Below are the code and all the weights of a small trained network. Each question names an input and a class and asks about switching units off, where a switched-off unit gives its printed mean instead of its output.

import numpy as np


def w(rows, s, z=0):
    codes = np.array(rows[::2]) - 128.0
    scale = np.full(codes.shape[1], s)
    scale[-1] = z or s
    return codes * scale


def norm(h):
    return h / np.sqrt((h * h).mean(-1, keepdims=True) + 1e-5)


def f(y):
    return np.maximum(y, 0)


def log_softmax(a):
    a = a - a.max(-1, keepdims=True)
    return a - np.log(np.exp(a).sum(-1, keepdims=True))


def net(x, mask):
    res = np.array(x, float).reshape(1, 5) / 4 @ E
    u = 0
    for l in range(2):
        y = f(norm(res) @ A[l][:, :-1].T + A[l][:, -1])
        res = res + np.where(mask[u : u + 5], y, B[l][:, -1]) @ B[l][:, :-1]
        u += 5
    return log_softmax(norm(res)[-1] @ U[:, :-1].T + U[:, -1])


A, B = {}, {}
E = w([
[154,139,78,202],'x0',
[2,109,43,168],'x1',
[122,73,231,199],'x2',
[129,127,129,127],'x3',
[136,72,115,115],'x4',
],0.0063)
A[0] = w([
[91,104,182,51,73],'0.n1',
[103,254,168,163,46],'0.n2',
[51,126,130,171,19],'0.n3',
[66,105,53,113,252],'0.n4',
[36,191,198,52,210],'0.n5',
],0.0096,0.0033)
B[0] = w([
[167,156,70,253,182],'0.n1',
[164,34,68,140,170],'0.n2',
[161,188,181,59,173],'0.n3',
[157,86,186,124,254],'0.n4',
[156,119,58,200,239],'0.n5',
],0.008,0.0057)
A[1] = w([
[157,148,108,251,251],'1.n1',
[125,163,37,25,194],'1.n2',
[203,110,140,134,174],'1.n3',
[19,104,95,146,201],'1.n4',
[113,108,171,60,246],'1.n5',
],0.012,0.0015)
B[1] = w([
[86,131,93,139,245],'1.n1',
[95,82,217,226,182],'1.n2',
[98,170,78,75,203],'1.n3',
[254,236,128,56,168],'1.n4',
[141,135,25,160,138],'1.n5',
],0.0088,0.011)
U = w([
[198,251,219,16,159],'0',
[98,128,59,175,130],'1',
[112,116,110,151,193],'2',
[87,96,250,205,178],'3',
[121,58,83,115,184],'4',
[28,112,136,10,48],'5',
[37,67,216,54,2],'6',
],0.011,0.0082)

Each question gives the input, the list of numbers given to net, and the class t.
The units are the neurons (one row each of A and B). Each row of codes is followed by its name. A weight is (code - 128) times the scale printed after its matrix; where a second scale follows, it is the last column's (A, B and U).
mask holds one flag per neuron, layer by layer. A switched-off neuron (its flag False) gives its mean, the last column of its row in B, instead of its output. The means were averaged over made-up inputs and are rounded, as every weight is.
A unit's drop is (log p(t) with every unit on - log p(t) with that unit switched off) / (log p(t) with every unit on - log p(t) with every unit switched off).
The circuit of an input: a set's keep is (log p(t) with only the set's units on - log p(t) with every unit switched off) / (log p(t) with every unit on - log p(t) with every unit switched off). Starting from all 10 units, units are removed one at a time, each time the one whose removal leaves the highest keep (on an exact tie, the one counted first), for as long as the keep stays at least 0.8.
units of the circuit, in order: the units of the circuit, biggest drop first
unit that matters most: the unit with the biggest drop
top k neurons: the k neurons with the biggest drops, biggest first
k most important neurons of layer l: the k neurons of layer l with the biggest drops, biggest first
drop of u: that unit's drop, to one decimal
input [-4,-3,6,7,8], class 4: top 2 neurons => [1.n2 1.n3]
input [5,-1,1,2,-8], class 4: unit that matters most => 0.n2
input [7,8,-4,4,7], class 0: top 2 neurons => [1.n4 0.n5]
input [-7,-5,-7,2,-5], class 1: units of the circuit, in order => [0.n5 0.n1 1.n4]
input [6,6,6,-4,-6], class 0: top 4 neurons => [1.n4 0.n5 0.n1 1.n2]
input [4,6,-8,4,-8], class 3: units of the circuit, in order => [1.n2 1.n3 0.n1]
input [1,-3,-1,3,-4], class 4: top 2 neurons => [0.n2 1.n4]
input [-7,0,6,5,4], class 1: units of the circuit, in order => [0.n1 1.n2 0.n4]
input [0,-5,-4,5,-7], class 4: units of the circuit, in order => [0.n2 1.n4]
input [6,8,7,-3,-5], class 0: units of the circuit, in order => [1.n4 0.n5 0.n3]
input [6,-3,-7,-2,7], class 3: top 2 neurons => [1.n2 0.n5]
input [1,6,1,4,3], class 0: top 2 neurons => [1.n4 1.n1]
input [-8,6,7,0,-4], class 1: top 2 neurons => [0.n5 0.n1]
input [-4,2,2,1,-6], class 4: units of the circuit, in order => [0.n2]
input [-6,-1,6,6,-2], class 1: 2 most important neurons of layer 1 => [1.n2 1.n1]
input [3,-1,2,5,-7], class 4: 2 most important neurons of layer 0 => [0.n2 0.n1]
input [-4,8,6,2,-6], class 0: top 2 neurons => [1.n4 0.n3]
input [0,6,5,-4,-2], class 0: drop of 0.n2 => 0.0
input [-6,-1,-1,-1,-8], class 4: drop of 0.n2 => 0.1
input [-7,2,2,2,5], class 1: units of the circuit, in order => [0.n1]
input [-8,1,-1,0,5], class 1: drop of 0.n1 => 0.3
